Each row is followed by its class number. Each block has new classes, again numbered from 0 up, in any order.
[ 128  -50  220 -412 -384 -330 -208 -379 -182   74   61  -40 -456  588
   33  -60 -488  -53   -5    3  121   -1   21  356  -26  179  287   31
   23 -162  454  357]
6
[ 177  101  224 -198 -106 -273  230  -65  -22  -98  -32   76  178  630
   55  135  -86  -32  -42  293 -213   -2  -46   53 -183  -20  -29 -208
   70  122 -134  238]
0
[  52  -99  314 -318 -278 -239  -41 -130 -107 -144  -11  -14  -44  575
   25   84 -310   15  -46   39  -67    5   85  196  -77   39   88 -124
   64   23   80  250]
6
[ -20 -213   94 -277  -88 -111 -123 -135   -2  -83  186  129 -233   47
 -120  112 -242  -50  -36  -60   95  135   76  261  -77  -31  166 -174
  281 -375  227  166]
4
[ 286  -14  733  -67  416  -68  233   51 -113  216   76   77   65 -220
 -148 -260   19   51 -340  202   31 -171  -37  120  -96  332 -186   64
  -24   -7   -3  188]
1
[  47 -362  593 -284  426 -124  271   66  130  145  329  252 -157 -163
  -96 -262  158   47 -211  195   65  249   73  -76 -126   54 -272 -285
   76   60  118  117]
0
[  99  391 -475  260 -447   50  -81  219  -84 -130 -384  -31  819  141
  -35  669   17 -102  221  -47 -501 -378 -132  284 -132 -203  275   13
  445 -306 -707  -12]
0
[  -7 -261  126 -102  431 -285  -93 -520 -201  379  132   17 -335  280
   22 -463 -486  159 -257 -122    4   98   67 -470  150  175  502  258
 -135  132  636  125]
5
[  36  256 -899 -183 -765 -138 -254 -276  -55 -559  -67 -611  -34  428
   51  160 -559  -82  183 -314  235  -15  190  444  -82   40  278  210
  -81 -415   51   47]
6
[ 129  233  -46  -29 -509 -181  -81  -85  -92  -99 -225    7  275  675
  171  383 -388 -128  137   31 -259 -221  -79  429 -110  -86  209  -35
  240  -93 -133  200]
1
[ 257  126  197   40  139  -61   25   52   67   66 -168   53  422  -55
   -3  160 -151 -158 -132    1 -170 -309  -87   69 -197  217  -50  253
  147 -205 -166  199]
5
[ 319   82  280  -37   85   -7  259  141   34  145  -58  179  501 -113
  -72  114  310  -94 -174  168 -157 -163  -86    5 -100  277 -126   57
  106   84 -420   58]
0
[  31 -328  190  226  635  -67  306 -147  -84  205  178  217  261   50
    6 -256   94  294 -188   49 -293  215  -37 -624   83   30  290  -33
    9  384  184  -24]
7
[ 220  133  182 -203   -1   -8   60   79   49  -27  -88  -62  117  -35
  -30  -13 -182   -2 -138  142  -16 -208   56  182 -127   98 -165  256
   75 -314 -131  142]
2
[-404   75  125    0  -67   97  -35  213 -135 -161   17 -104  302 -403
   20   -4 -286  -70   53 -186   41  -43  119 -321 -178 -293 -127  -87
  199  101 -304 -106]
3
[ 298  -27  403  -40  131  -71   43  -58  -76   56  -24   13   85  -30
  -49  -41 -194 -113 -249  149   25 -267  -39  206 -110  307   84  358
   79 -333  139  249]
2
[ 355  -47  509  169  501   31  458  327  193  115  -55  264  617 -307
  -34   15  450  -54 -218  187 -262 -113 -135 -302  -97  214 -341   -7
   79  107 -400   70]
8
[-393   43 -101   59  -54   54 -329  -22 -165  -51   -8 -194  -44 -384
   20 -196 -712 -118  106 -317  163  -91   83  -71 -201 -171  194  130
   79  -81   39  -70]
6
[ 262  233 -100  188 -217   56  102  142   56  -17 -254   14  604   58
   13  437  -93 -105   37 -101 -329 -258 -132  275 -180   70   -5  220
  307 -214 -466  144]
7
[-145 -298  242  -87  597 -193  319 -165  -44  230  248   47   36   29
  -18 -352  142  302 -197  159 -169  272    7 -837   61    7  213   -6
  -31  308  374  105]
3
[-294   74   26  -84  131  106   25  188   -9  122   85  -43  198 -555
   -9 -264 -119 -125   65  -46  125   55   53 -300 -195 -157  -51 -188
  103  143 -237 -251]
0
[ -54 -209  160  154  564 -212  183 -264 -111  379   88  258    2  200
   84 -293 -118  186 -243  -36 -200  199    6 -702  118  -68  278   30
  -15  244  262   39]
5
[  78 -283  118   39  541 -238  222 -236  -69  109  114  124  174  211
   46 -296 -115  214 -290   65 -225  138   19 -597   39   56  334   93
  -47  150  337  114]
5
[-366  147  122  120   96  182   43  336  -35  -93   -5    4  390 -524
   45   25 -160  -75  109  -80   -9  -61   63 -217 -248 -314 -212 -184
  210  118 -436 -205]
3
[  21 -213  386  -57  -83  -41  107  -17  -73   92  230  293   56  114
  -27  245  -77   47  -55  -76  -15   55   22  171  -11    0  -42 -213
  375  -39  -54  160]
2
[-252  200 -207  109  -91   39 -158  103 -169 -178  -62 -231   99 -297
   10 -128 -490 -116   93 -237  111  -70   66  -80 -308 -239   69  113
  105  -86 -209 -111]
0
[ 163  155 -170   22 -464 -107   93   13  -14 -255 -142   34  371  693
  137  447 -178  -86  114  125 -307  -61  -88   84  -36 -130  172  -88
  212  -59 -191  158]
2
[-308   98   52  115   88   75  -13  201   -4 -144  -23  -21  347 -420
   85  -71 -271 -181   86 -102  121  -64   64 -407 -212 -278 -166  -28
  177   50 -265 -157]
4
[  74 -167  -66  169  341 -260   91 -388 -157   73   61  206  186  306
   33 -191 -182  137 -179 -179 -247  198  -48 -513  123   33  496   52
   49  150  300   78]
4
[-277   91 -129  285  -63   84 -269   59 -215 -181  -56  -89  241 -340
   75   35 -570 -188  105 -273  -29 -107   52 -193 -306 -313  142  196
  200  -98 -188  -37]
7
[ 263   99   49   22 -547 -281   55  -33 -133 -122 -115   19  465  674
  133  475 -187 -101   69  198 -368 -188  -63  305 -152  -77  187 -157
  250  -26 -264  243]
1
[ -36  -71 -343 -389  -43  -96  283   44  218 -350  170 -280  230  -17
  -77 -234  357   62  -17  151  162  296  257 -422   -7  -48 -410 -395
 -190  136 -185 -133]
1
[-142  -18 -120  229  256 -192  -92 -288 -214  154  -84   84   92  313
  158  -39 -422   22  -22  -92 -277  -25  -16 -403  -11 -208  593  212
  147  -44  197   79]
8
[ 302  134  352   21  169   18  356  237   40  156   -1   18  568 -214
 -112  131  298   38 -179  136 -252 -162 -100 -132    6  179 -113  -10
  155  -10 -380   58]
0
[  94  -47 -287 -629 -132 -177  160 -144  257 -318  297 -420  -93   50
  -11 -244   73   33  -14   15  274  353  301 -246  -14   65 -206 -323
 -216  -76  142  -56]
8
[ 106  105 -725 -184 -466    4  145  -25  200 -598   97 -396  292  204
   53  117   -4   12   27 -121  146  175  276  -52   94  -56 -264  -14
 -159 -116 -269 -124]
2
[-125  -15 -528  343  -71 -130 -220 -370 -205   66 -179  -27  172  355
   96   94 -562  -37   98 -265 -379  -14  -88 -229   25 -200  759  199
  164  -98  211   44]
7
[ 316  -26  436 -106  159 -130 -178 -137 -105  131  -55   39 -152    0
  -37  -92 -325 -129 -277  -40   81 -257   53  196  -55  291   32  406
   -2 -341  207  243]
5
[ 211  298  -22  124 -137  -14  171  141  -44 -117 -298  -60  456   70
  -31  326 -140 -126 -104  104 -275 -271  -86  228 -204   36   82  165
  192 -333 -405  121]
3
[ 123 -180  235 -130  247 -109   92  -72   41   94  165  256  -86    2
  -73  -59  -88   27 -110   88  -38  103   51  -38  -62   10  -65 -194
  194 -133   66  110]
1
[ 204 -114  349 -157  -87 -181  403  -25   -7  -71   84  192  348  436
   42  210  246   60 -120  316 -208   17  -22 -106   18   52  -53 -394
   41  291 -197  149]
8
[ 169   26  277 -324 -426 -279   43 -158 -141 -166   20  -10  -81  658
   32  279 -172   28  -24  183 -111  -32   66  202  -30  -32   39 -200
  107  -62   53  279]
3
[ 117  182 -526 -264 -310  -88  143  -25  180 -497  -28 -371  415  232
  -16   74   87  -51   50 -116  125  115  209  -38   65   27 -164 -164
  -27 -169 -240 -120]
4
[ 117 -186  639 -465  -11 -419   86 -300 -149  143  203   -8 -391  405
  -20 -271 -117   88 -172  252   73  118   52  119 -183  106   65 -293
  -89  108  434  284]
0
[ 213   86   -8  -87 -462 -258  119 -111  -88 -213 -139  -12  266  645
   79  299 -154    2   -7   37 -287  -55  -45  210 -101  -74  199 -152
  142  -26 -104  184]
0
[ -37 -214  -23  300  396  -51  251  -79  -47  212   -2  331  527  163
   49    9  134  230 -150    7 -482  104  -41 -619  173 -124  263  -22
  130  321 -139  -50]
2
[ 178  106  140   82 -234 -105  435  286   66 -285 -170  144  794  520
   62  545  327  -77  -26  282 -478  -71  -81 -141  -38 -201 -125 -310
  285   61 -595  121]
0
[  84  406 -814 -298 -634  -54 -152 -182   -6 -514  -39 -596  117  259
   91  106 -433  -70  174 -250  203  -39  239  259   13  -48  155   56
  -80 -346 -119 -111]
8
[-211   49   -9   11   -2    6 -283  112 -180  -71  -11 -149   78 -428
   45 -255 -476  -34   53 -291  145  -77  154 -214 -264 -230  -17   84
   83  -44  -82 -125]
5
[ 169  -49 -354 -447 -328 -254   26 -299   79 -488  234 -351 -115  190
   16 -194  -95  -26 -116  -70  362  260  318  -69   27   87 -134  -29
 -247 -173  204   24]
4
[-100 -220  228 -279  131   -7  258   39  111   83  189  139   55  -39
   -1  -17  -55  -16  -81  202    0  193   81  -91 -137  -74  -48 -214
  219  -35  -23   67]
7
[ 180  303   67  -30 -151  -74 -128  -55 -138  131 -224 -112  195   74
 -117  241 -508 -173  -34  -26 -191 -406 -108  422 -192  140  264  233
  278 -395 -205  212]
0
[ 196  295 -268  174 -427   -5 -176   39  -64  -77 -288    7  418  124
   28  588 -205 -165   93  -49 -319 -397 -103  493 -176   20  175  366
  283 -379 -387  190]
3
[  31 -166  365  -66  174   21  424  362  203 -159  143  221  531  -71
   -3  213  198   91  -67  168 -240  136   51 -192 -166 -215 -331 -411
  386  -51 -366   40]
2
[ -27  -99 -290   23  105 -258 -137 -522 -210   20   20  -64  -74  372
   64 -182 -574   79  -92 -261 -144   59   57 -351  150   28  620  277
   35  -68  474  105]
3
[  33  266 -207 -123 -673 -213   68 -109 -175 -289 -238  -22  283  795
   81  452 -382  -79  101   71 -224  -79  -87  441 -246  -80  322 -204
  225  -98 -262  257]
6
[ -48 -154  -39 -253  -59  -69   12 -124   46 -136  177   92  -70   61
   45    7 -155  -10   -2  -49   46  239  114   -3 -170 -111   52  -98
  183 -158  143  108]
7
[ 184 -202   83 -146  202 -172   77 -117  129    0  212  263    3    8
   79  -58 -194  -43 -124   28   25  129  117  -46 -139    2  -89  -88
  140 -179   99   99]
5
[ 203 -135 -425 -253  -77  -54  311   32  302 -559  190 -248  306    2
   35 -190  387   37 -147  116  195  268  309 -153   35   89 -463 -123
 -357  100 -179 -166]
1
[-180   26 -213  459   92 -153   66 -168 -147  181 -269  126  606  345
  119  188 -320  -51    7 -129 -536 -107 -174 -442   40 -155  577   80
  208  131 -132   79]
6
[  60 -105  682 -357  451  -87  145   84   55  269   68   45  -92 -245
 -156 -334  -32  -38 -241  262   94  -47    3  -67 -200  291 -198   72
    1  -89   85  242]
6
[ 126 -207  209 -200   85  -71  -48  -79   29 -103  223  199  -31   -4
  -11   28 -160  -19  -99  -41   55   85  162   40  -45   -2  -53  -39
  252 -299  108  110]
2
[ 231  154  -74   40 -281  -46  -75   62   -9   -1 -174 -175  206  -15
  -59  263 -350  -64    2  -62 -193 -275  -45  222 -138   -5  106  237
  265 -519 -141  170]
2
[ 171  126  233   94  -48  -49  144   78  -60   25 -165   14  500   -1
  -25  215  -89 -152 -196   83 -235 -304  -40  111 -111   98  -11  181
  107  -57 -406  120]
0

A new block, with new classes numbered from 0.
[-220  134   26 -215  189   75 -200 -105  136 -274  107   69 -161  -20
  136 -304   87  137   65 -130  333  -17   92  109 -212  -77  225  166
  118    1 -353  104]
5
[  11  172  -52  -17 -118  200   87 -503  427   90 -160  252 -326  325
  164  247    4  134  -10 -154   80 -212 -145  -46  482   47 -197  -62
 -351  297   16  106]
9
[ -33  -83  153 -409  420 -112   80  -26 -240    9  212   59   86  153
 -158   60  189 -401 -146  171   48   17  264 -216  328  123  115  170
 -368   -4  196  -63]
5
[ 210   96 -241   43  -55 -419  319   94  267   81 -243  -50  325  141
  292  324 -262   19  164  350  214 -118 -451  314  519  119  116 -239
  -17  118  660 -164]
3
[ 126 -100  280  267  222 -306  167   61   91  207  -28   79  212    1
  146 -159  -77 -332   68  388  361 -218  136  183  742 -135  131  -70
  584  147  358  255]
6
[ -69  -22 -284 -170  208  343  115 -277  -31   28  -31  415 -109 -333
   14  246  -50  -77  -37  -72 -207  404 -215   70   82  207  -75   30
  107 -226   80   91]
10
[-120  -36  133   36   -9  -34  102   12  -58   63 -100 -110   12  -40
 -150   75 -269  124  348  148  354   52  182  457 -289  -29  300  134
  269  -10 -154  119]
5
[-141  -83 -243    5  -93  -80  207  -36  401  -91  -56  114 -116 -115
  214 -256    0   -6  158   73  446 -193  123  208  105  -97  177 -116
  -10  197  -34  121]
3
[ -97  161   25  235 -114  430  104 -238   87   22  283  198   18 -199
  210   61  174   24  -68 -474 -549  134 -421 -312  213  120 -347  113
 -350 -101 -269  567]
1
[-258 -843 -337 -220 -188  340  127 -561  260    8 -212  546 -177 -146
  -35   48  127 -172  341   33   59  157    3   90   46   53 -240  -77
 -122 -124  -39 -249]
2
[ -44 -324  -28   15 -188  -10 -260   -2 -302 -192  -44  222 -108   65
  -87   83  245 -156  253  102 -189 -191 -273 -213  511  -10   65   83
  -66 -126  380 -497]
10
[ -55 -369 -301 -120  -79  181  185 -417  258  271 -118  334  227  -26
   19   61  104   10    8   48 -360   88  -59  -80  340  286  -62 -227
 -231  -68  212   82]
2
[ -27  152  -21  806 -110 -163  151   18  371  -17   14 -114   35   25
  193 -240  116  476  283 -194  250 -511 -291 -185  151  -85  -37   63
   -7  141  -70   84]
4
[-144   54  143  135  191  389   -5 -333  188  321   53  389   67 -361
 -273    6  249  365 -201 -122 -345  165 -217 -558  200  152 -303  -77
  132 -163  -33  477]
0
[ 184   -6  -26   61  195  190  221 -322  335  -49  131  146  416  159
  128   96  178  -35  -95  -35 -146 -235 -284 -287  203  392  -54   28
 -491  189  113  209]
6
[-363  129 -160  -46  152   57 -298 -296  251  -11   23  292 -530   75
    4 -332   -3  144  -51 -162  232   63  160   46  254  -80  -42 -120
  201   65 -222  -37]
1
[-195  165   40  420 -100  -45   68  -72  -83  -45  158 -230 -132 -119
 -120 -221 -137  328  273  -97  346  -26  -86  166  -91  -88   22  118
   -3   59 -118   33]
5
[ 445  141 -330  235   37 -275  316  100 -433 -100  -94 -219  464  185
  158  289 -163 -330  164  371  251 -236 -257  626  421  289  237 -322
  213  182  616  -90]
6
[ 154   13 -219  342   27 -363  297  216  191  125  -97 -158  604 -107
  124  127   19 -146  374  395  379 -233 -216  180  274  262  411 -341
  188  150  436   33]
5
[ 213  -15  100  899 -198 -402  172  -44   52  334 -148 -173  271  122
   71  -20 -330  -26  159  309  208 -290 -223  273  676 -130 -130 -159
  436  138  491  -82]
7
[ 529 -250  -43    1  110 -295  156   69 -313  -88 -422  180  413  370
  200  189  -87  -61   86  383   91 -173 -240  328  591   56  164 -228
  178 -159  605  -48]
3
[-303  139 -158  218  120  -31    5 -243  309   89 -112  272 -192 -304
  247 -198   97  242  152   86  604 -139 -101   56   43 -147  238 -188
  -62   87  -25  420]
4
[ 185 -160   29  339   40 -182  394 -102 -324  110 -153   99  405  113
 -115  391 -248 -459  103  421  200    4 -296  375  401   89 -183 -120
  523  -84  332  -14]
8
[ 142  262   35  160  -96  -63 -211  114   13 -120 -100 -248 -303 -129
  146 -102  172  290   77  -27  293  -38 -212 -126   -4 -300  121   -2
   92  -93  -54   87]
5
[ 133  -88  -42  273  249 -269   97  265 -549 -139 -213  198  430 -122
  211  -16 -339  -71  201  112   78  243 -294  498 -165   -5   59 -102
 -101 -242  217  131]
8
[-139  486  -36  -93  290  120   -9 -148  -71  -56  202  153  -54 -183
  -24  -73   85  342 -159  -51  -13 -120  -74   47  183   59  -57   85
  500  -49   47  299]
9
[-107 -374  -27  254  223  -23 -222 -316 -329 -132   21  307   53  195
  -91   -9  118 -177  258  -33  126  -73 -262 -123  257   82  136   -5
 -161 -137  249 -422]
2
[-281 -395   94 -112 -153  477   95 -222  133 -125  252  441  -80  -89
   59 -172  -35 -145   86  -86 -259   55 -126 -207  367   65 -118  224
  -83   63  -70  163]
7
[-100  -97 -277  138  188 -386   49   62 -149   22 -110  237  384  -49
   89 -116 -131 -133    9  419   70  -73  -61  422  343  115  177 -179
  345 -158  360 -153]
3
[-417 -370   65  290 -282   63 -108  -77 -564  -52  229  175 -112 -142
 -204 -251  130 -188  301  -45 -262   77 -137 -145  369 -101 -150  142
 -121 -189  -26 -186]
5
[ 143 -528  -48 -592  434  283  114 -242  493  180 -108  525   32 -218
 -251  166  117  -46 -250   55 -219  406  252 -429    8  158   34 -116
 -427 -314  200  330]
5
[-138  -69 -253  107 -242 -149 -206 -148  150 -325 -192  -18  -42 -158
  -66 -158  314 -142  513 -126  196 -132  -51  158  -63 -140  177  -79
  379  -41 -139  -50]
7
[ -74   56  -43 -100  131  -17  -51  -70  101 -108 -130   79 -153   -8
   37  -31  155  115  156 -132  211  -43   24  -23 -158  -81  178   55
  -52   -7 -174  116]
2
[-180 -349   51   90   51  174 -128 -139  217 -118  182   73 -126 -249
   40 -284  163  116  346 -157  251   32  114   33   39  -10   55  115
  -62 -124  -28  -60]
8
[ 228  176  -58  104  245  150  175 -195  483  350  -55    6   -3 -138
   37  137   84  360 -100   86   50  -30  -63 -340  254  173 -103 -168
  -18  106  190  337]
4
[-305    0 -276   17   -9 -282 -169  -88  505   80 -131 -166 -238  -87
  106 -344   72  138  433   30  381  -60  254  165  -60 -153  281  -79
  306   58 -197  -13]
7
[ -18 -222  206  -94  193  -21 -255 -105   64  -24  192   98  -49  -35
 -145  180  203 -325 -100  135  138    2  153  -24  458   83    3   30
 -159 -104  317 -293]
3
[ 209   42 -316  357   79 -162  -73  -70 -381  211 -271  -50  218  -14
  206 -144    1  247  243  114 -106   41 -155  261  219  139   11 -288
  368 -172  194  -55]
10
[ -76 -450 -307   64   62  156 -104   27 -193 -227 -287  359 -237  149
   47  -83  198   74  432 -117   33 -293   40   -3 -319  -42  138   99
  -79  -92 -343 -241]
0
[-107   70 -218   34   11  101   55 -381  492  111 -217  141  183 -349
  -34  131  152 -143  156  -74  -17  266 -102 -140 -334  179  164 -141
 -299   26 -227  286]
3
[-167 -407  223   40 -209  125 -251  -96  132  -43  454   31 -142  -44
   23 -319   93 -109    1 -238 -139   57  -10 -287  662  -65  -22    1
 -311  -75  441 -312]
8
[ 259 -136   44  387  298 -328   44  300 -416  288 -269  -75  275   55
 -230  107 -232  -94  -71  393  -13    3  257  243  -23   64  151  -49
  137 -106  275 -251]
0
[ -95 -360   25 -147 -275  101 -111   24  -37 -263  138  129  222   28
 -103 -230  150 -134  -11  -10 -418   15 -200 -278  409   87  322   13
 -114  -98  271 -117]
0
[ -43  -43   31  242  102 -354   78   28 -111  368   23 -123  213 -177
 -155  -11  -21    2   58  209   -7  118  180  296  374    0 -114 -205
  260 -241  273  242]
1
[-208  -46 -274 -227  190   53  -93 -203  -15   -6 -121  292 -199 -244
  231   53 -119   92  125 -182  145  345 -169  252 -282 -118  230 -105
 -179 -253   47  167]
2
[ 100  159  178  383  280 -182  -21   18 -203 -270  -51 -130  230  -26
  145   -5  132   57  398   81  550 -195 -305  156 -231  -58   70  153
  210  -44 -244  180]
3
[ 117  -85 -276   10  -47 -310  381   51    5  -56  -24   59  494  262
  119   10 -266 -315   45  445   40 -187 -199  230  544  226  234 -326
   -9  242  477   80]
9
[ -17 -114  109   51  -78  468  190 -558  374   21  131  277   82   58
  -12   30  128 -105   73 -171 -282 -159 -111 -330  415  242  -59  228
 -361  310  -90  279]
2
[ 430 -246  322  337   90 -210  441  185 -530 -170 -130   67  585  191
 -106  121 -280 -182   34  102   75   17  -99  364   90   60  -60  -14
 -257  -83  212  405]
10
[-517   32 -237   69 -162 -177   70  -46  171   67  159  211 -130   39
  163 -216  -49  -32   97   31   16 -278    5  135  366  -97  100  -83
  106   81  -29  113]
9
[-281  104  -29  -85   51 -182  -46   17  633   65  171  -82 -193 -243
  232 -269 -116   88  -70   -8  310  -74  225  140    3 -228  240  152
  -32   84  109   45]
7
[ 279 -328 -313  203  -39 -331 -114  -34 -187  -64 -390  -53  267  255
  -21    4  177 -253  571  306   19 -219   -9  143  389  143  161 -306
  352   29  287 -456]
9
[ 451  168  114  156  466 -209 -104  111 -591  290 -389   -2  204   76
  -90   41  -67   58 -163  320  -10  237  338  258  282  151   80 -255
  235 -131  316   25]
9
[ 114 -204 -147 -137 -164  116  395 -294  377  367 -277  188  190 -198
  143  491   54 -280   99  142 -362  297 -339 -164  375   97 -125 -119
 -207  -87  171  419]
2
[  -1 -168  117   90   -5   83  117  -94  700   58  175  207  181 -220
   29   49  -50   45  -31 -169  -91    2 -233 -345  183   79  -35  -42
 -402   68  287  212]
10
[-260  458  -32 -485  238 -226   49   -7   24  -21  -10   21   55 -243
  187 -151 -121  -20 -199  132  189  236  149  345 -175 -132  499   43
  -16  -65  -81  623]
3
[-206  221  -40   41  156 -302 -251 -135  -59  198 -134   -2 -253  -41
  258  -24  -67   10   33  220  536 -118  139  500   97 -233   77  -39
  219   20  147 -189]
1
[-236  206   43   -1  111 -170 -168  -39  259  125   59 -157  -19 -174
  338 -355  175  274   92  -77  102  -10  218  210   95 -126  269  135
  102 -167 -168  412]
7
[ -99  280  -18  389   23 -239 -126 -189  376  304   15 -318 -335  200
    7  226   49  163  206  105  608 -335  -58   45  254  -60  -10 -116
  154  180   71 -213]
1
[ -15 -598  -20  509 -399  -94   -2   21  127  -10   79   52   54  -60
 -236   30  123 -245  338  -97 -104 -154 -108 -218  401  -37   50 -101
 -440  -90  395 -382]
5
[ -95 -704  -53  185 -178   48   64  -58 -501 -126  -43  535    0   40
 -157    8  177 -265   79   53 -217  -89 -289 -311  426 -116  -96  -40
 -280 -358  376 -303]
3
[ -69  303  -53 -324  315 -208  196   34  -39   52  -41   52   26  -27
  365  176 -271  -15  -24   50  232  124 -254  207 -145 -187  191   92
   -9  -76  171  366]
7
[  48 -281  152   28 -184   96  124  116 -222  -79  256  -96  157  -42
  -70 -128  118 -412  -57  168 -338   60   48 -294  492   79  145  154
  -67  -17  224 -125]
9
[ -24 -269   76  -36  -36   75 -292  -79  -57  -65  141  176 -251   13
  -44   43  334 -274  -39 -165 -167   41    9 -364  582  -36  -37  -78
 -311 -141  343 -340]
9
[ -88  184  163  308  -54 -208 -281  102 -188 -200    9 -252 -163  -78
 -170 -156 -174  159  242   77  106  -25   23  315  -82 -226   10  246
  547  -62 -125 -203]
9
[ 332 -243    0  290   96 -238  502  210 -218  215  -54  -46  488   59
   70   96 -234 -258   29  473  -21 -131  -41  247  452  107  123  -94
  180   -9  468  250]
6
[-335  322   63  457 -102 -345 -113 -227  328  166  121 -361 -196   29
   79  -62 -162   50  136   93  660 -191 -164  302  174 -223   47   -3
  332  219    3 -202]
0
[-180   49  -65  236  132  -67   17   76  189  -77  -76  172    6 -301
 -154  -40  -23  226  267   91  275  -60 -112  105  -62  -18  269   -3
  347  -50  -14  216]
2
[-185 -550  -43  340 -237    5  -84 -155 -231  149   10   78   96 -137
 -164 -184   66  -85  309  -25 -124   64 -170 -261    2  -76  -34 -170
 -310 -101  173 -211]
0
[ -24 -357  198   35  150  188 -388 -275 -385 -237  234  130  -78   96
 -281  -70  242  -87  238   49  -28  -75   30  -98  560  162   26  134
   72  -99  283 -372]
4
[ -91 -717  136 -193  187   87  -53 -216 -386   63  209  419  138  -87
 -187 -223   30 -335   20   79 -445  171  155 -217  475  -60  -60   33
   24 -329  364   79]
4
[-106  409 -266  309  -25   31  -15  -97  171   86  -82   64 -304  -91
  119  166  274  121   70 -294  232  -90 -233  -71  193    9   22 -224
  153  -18  -38   72]
1
[-470  -13 -126 -189 -346   33  -15 -160  327  -85   45   93 -227  -10
  522 -209  236   49  457 -158  234 -287  -23  304  281 -158   96   57
  -61  145 -306  378]
7
